Here is a tiny trained network, its code and every weight. The questions are about switching its units off for an input and a target symbol, where a switched-off unit gives its printed mean instead of its output.

import numpy as np


def w(rows, s, z=0):
    codes = np.array(rows[::2]) - 128.0
    scale = np.full(codes.shape[1], s)
    scale[-1] = z or s
    return codes * scale


def softmax(a):
    e = np.exp(a - a.max(-1, keepdims=True))
    return e / e.sum(-1, keepdims=True)


def log_softmax(a):
    a = a - a.max(-1, keepdims=True)
    return a - np.log(np.exp(a).sum(-1, keepdims=True))


def net(x, mask):
    ids = ['ΓΘΛΞΣΦΨαδεζημπτω'.index(c) for c in x.split()]
    T = len(ids)
    res = E[ids] + P[:T]
    u = 0
    for l in range(2):
        r = res
        for j in range(3):
            rows = slice(2 * j, 2 * j + 2)
            q, k, v = (r @ M[l][rows].T for M in (Q, K, V))
            z = softmax(np.where(np.tri(T) > 0, q @ k.T / 2**0.5, -1e9)) @ v
            o = O[l][rows]
            res = res + np.where(mask[u + j], z, o[:, -1]) @ o[:, :-1]
        u += 3
    return log_softmax(res[-1] @ U[:, :-1].T + U[:, -1])


Q, K, V, O = {}, {}, {}, {}
E = w([
[134,133,81,85,11,190,33,114,132],'Γ',
[138,86,19,109,9,110,176,68,213],'Θ',
[24,48,102,69,131,152,200,167,174],'Λ',
[91,36,74,164,58,96,105,202,234],'Ξ',
[133,55,139,157,39,9,203,154,78],'Σ',
[154,112,198,16,67,118,84,122,28],'Φ',
[163,85,81,46,144,160,74,255,198],'Ψ',
[73,21,89,227,140,77,170,119,116],'α',
[94,140,222,183,198,109,117,152,181],'δ',
[108,6,124,118,213,99,183,200,89],'ε',
[194,48,107,129,134,211,79,126,98],'ζ',
[157,230,98,198,161,118,97,163,110],'η',
[92,92,83,124,121,196,101,131,11],'μ',
[118,196,45,131,87,99,223,119,43],'π',
[181,110,180,99,120,9,138,201,143],'τ',
[74,61,221,115,92,70,52,80,150],'ω',
],0.0086)
P = w([
[96,118,114,116,179,130,98,101,143],'0',
[155,178,213,140,77,172,187,152,142],'1',
[97,37,141,164,19,186,72,210,90],'2',
[121,131,58,90,174,67,91,88,120],'3',
[171,169,217,164,69,174,202,157,145],'4',
[82,37,100,173,32,130,42,240,52],'5',
[122,112,31,73,201,36,70,82,113],'6',
[170,171,222,173,67,173,209,157,142],'7',
[31,39,95,156,51,109,16,254,19],'8',
[123,108,16,85,219,17,50,80,93],'9',
[171,170,230,177,62,170,222,162,132],'10',
],0.0088)
Q[0] = w([
[154,132,157,57,220,152,125,53,140],'L0H0',
[80,139,93,119,88,91,57,206,146],'L0H0',
[141,205,219,175,254,215,155,75,224],'L0H1',
[226,125,151,130,159,148,146,141,111],'L0H1',
[219,222,170,153,142,82,171,43,154],'L0H2',
[57,112,57,157,189,134,85,204,106],'L0H2',
],0.0099)
K[0] = w([
[78,126,158,181,42,173,137,207,130],'L0H0',
[88,97,26,63,159,20,40,87,107],'L0H0',
[181,176,221,218,127,225,203,128,171],'L0H1',
[168,91,121,178,130,168,108,171,176],'L0H1',
[150,172,247,226,29,214,193,226,143],'L0H2',
[77,166,46,118,186,74,58,154,117],'L0H2',
],0.011)
V[0] = w([
[83,218,114,113,47,169,75,114,106],'L0H0',
[1,65,81,92,95,54,102,134,122],'L0H0',
[222,131,170,206,68,94,173,182,124],'L0H1',
[134,35,157,163,133,144,85,85,249],'L0H1',
[111,189,37,116,205,53,185,75,137],'L0H2',
[74,108,94,217,113,135,38,87,19],'L0H2',
],0.0083)
O[0] = w([
[39,200,206,13,71,82,91,115,97,147],'L0H0',
[176,109,213,76,129,131,177,159,238,243],'L0H0',
[53,168,67,221,180,179,90,200,175,116],'L0H1',
[9,131,55,3,133,84,154,194,43,62],'L0H1',
[112,76,145,52,205,215,185,35,135,198],'L0H2',
[1,136,71,139,74,161,50,117,194,253],'L0H2',
],0.007,0.0024)
Q[1] = w([
[149,31,97,101,70,131,94,162,117],'L1H0',
[101,81,175,127,116,154,100,215,171],'L1H0',
[182,254,154,86,141,126,124,94,63],'L1H1',
[195,103,110,56,131,143,112,141,62],'L1H1',
[171,60,144,47,54,233,31,108,131],'L1H2',
[183,80,88,186,167,178,33,157,33],'L1H2',
],0.0074)
K[1] = w([
[139,85,152,60,214,106,53,105,118],'L1H0',
[159,115,134,144,171,131,58,132,111],'L1H0',
[179,167,116,69,82,191,80,150,14],'L1H1',
[131,167,114,55,143,73,105,75,96],'L1H1',
[187,128,46,89,198,41,2,1,184],'L1H2',
[137,115,46,169,178,153,31,117,75],'L1H2',
],0.0087)
V[1] = w([
[145,114,5,45,214,27,73,29,179],'L1H0',
[176,132,125,127,211,157,35,237,159],'L1H0',
[89,79,67,51,156,252,58,143,82],'L1H1',
[104,176,75,112,240,3,111,94,210],'L1H1',
[60,120,11,104,199,38,118,41,182],'L1H2',
[28,103,137,145,1,207,185,96,72],'L1H2',
],0.0058)
O[1] = w([
[167,104,109,165,74,93,1,69,162,115],'L1H0',
[105,73,211,145,93,208,113,102,114,234],'L1H0',
[175,107,116,40,178,191,107,160,136,240],'L1H1',
[161,110,153,215,171,86,164,187,186,3],'L1H1',
[67,194,92,105,88,104,182,194,103,170],'L1H2',
[99,97,170,163,139,83,169,61,208,179],'L1H2',
],0.0081,0.0014)
U = w([
[166,194,80,123,64,80,147,178,155,113],'Γ',
[230,149,68,151,94,159,162,41,170,136],'Θ',
[86,92,191,77,117,218,151,29,171,41],'Λ',
[109,140,189,117,45,154,94,91,223,2],'Ξ',
[167,76,205,120,111,96,112,89,66,94],'Σ',
[75,146,209,95,114,46,114,145,74,120],'Φ',
[138,152,92,105,117,163,159,211,234,53],'Ψ',
[84,78,113,208,122,60,161,104,114,142],'α',
[99,90,153,116,194,75,152,174,69,158],'δ',
[112,50,76,169,192,124,170,106,123,150],'ε',
[124,168,25,224,150,89,7,103,108,220],'ζ',
[116,169,180,156,174,172,132,161,169,130],'η',
[55,145,48,75,161,194,126,121,29,152],'μ',
[118,137,127,72,147,89,254,134,53,174],'π',
[207,135,172,81,162,104,129,175,110,112],'τ',
[127,113,214,149,133,63,75,139,139,117],'ω',
],0.0081,0.0047)

Each question gives the input, a string of symbols that net reads in full, and the target symbol t.
The units are the heads (2 rows each of Q, K, V and O). Each row of codes is followed by its name. A weight is (code - 128) times the scale printed after its matrix; where a second scale follows, it is the last column's (O and U).
mask holds one flag per head, layer by layer. A switched-off head (its flag False) gives its mean, the last column of its rows in O, instead of its output. The means were averaged over made-up inputs and are rounded, as every weight is.
A unit's drop is (log p(t) with every unit on - log p(t) with that unit switched off) / (log p(t) with every unit on - log p(t) with every unit switched off).
The circuit of an input: a set's keep is (log p(t) with only the set's units on - log p(t) with every unit switched off) / (log p(t) with every unit on - log p(t) with every unit switched off). Starting from all 6 units, units are removed one at a time, each time the one whose removal leaves the highest keep (on an exact tie, the one counted first), for as long as the keep stays at least 0.8.
units of the circuit, in order: the units of the circuit, biggest drop first
most important unit: the unit with the biggest drop
heads that matter: for each layer, one digit per head in row order, 1 if its drop is at least 0.15 and else 0, layers parted by /
input π η η ζ μ, target μ: heads that matter -> 100 / 010
input η τ ζ α Σ η, target Ψ: heads that matter -> 101 / 011
input Ψ π η η η Λ μ ζ δ, target Ξ: most important unit -> L0H2
input ε η Γ δ η Λ ω π, target π: heads that matter -> 001 / 100
input Ψ τ η π, target Θ: heads that matter -> 010 / 001
input Θ η ζ, target π: units of the circuit, in order -> L0H1, L1H2, L0H2
input η μ Θ Ψ, target τ: units of the circuit, in order -> L0H2, L1H1, L0H1
input Ψ Θ ε η η α α Θ Θ, target Ψ: units of the circuit, in order -> L0H0, L1H2
input η Φ τ η Φ, target Φ: units of the circuit, in order -> L0H2, L1H1
input Ψ η ζ, target Σ: heads that matter -> 001 / 100
input μ η η, target Ξ: heads that matter -> 111 / 001
input α Ψ μ ζ π μ, target ζ: heads that matter -> 100 / 100
input ζ π η Ψ π ω Σ τ ζ Λ, target π: heads that matter -> 111 / 001
input η ε Γ ζ α, target α: units of the circuit, in order -> L0H2, L1H1, L0H0
input ζ ζ π η Ψ ζ ζ ζ, target ζ: units of the circuit, in order -> L0H2, L0H0
input ζ Σ π η ζ η π Θ Ψ, target Λ: units of the circuit, in order -> L0H2
input η ω η ζ Ψ α ζ Θ Ξ, target ζ: heads that matter -> 000 / 100
input η η π η ζ α Ψ, target τ: units of the circuit, in order -> L0H2, L0H1, L1H1
input Γ μ ζ η η ζ ζ ζ Θ, target ζ: units of the circuit, in order -> L1H0, L0H1
input τ α η η ζ Φ π η μ, target Λ: units of the circuit, in order -> L0H2, L0H1
input μ α π π Θ π η μ, target μ: units of the circuit, in order -> L1H2, L0H2
input η ζ Θ, target μ: most important unit -> L0H1
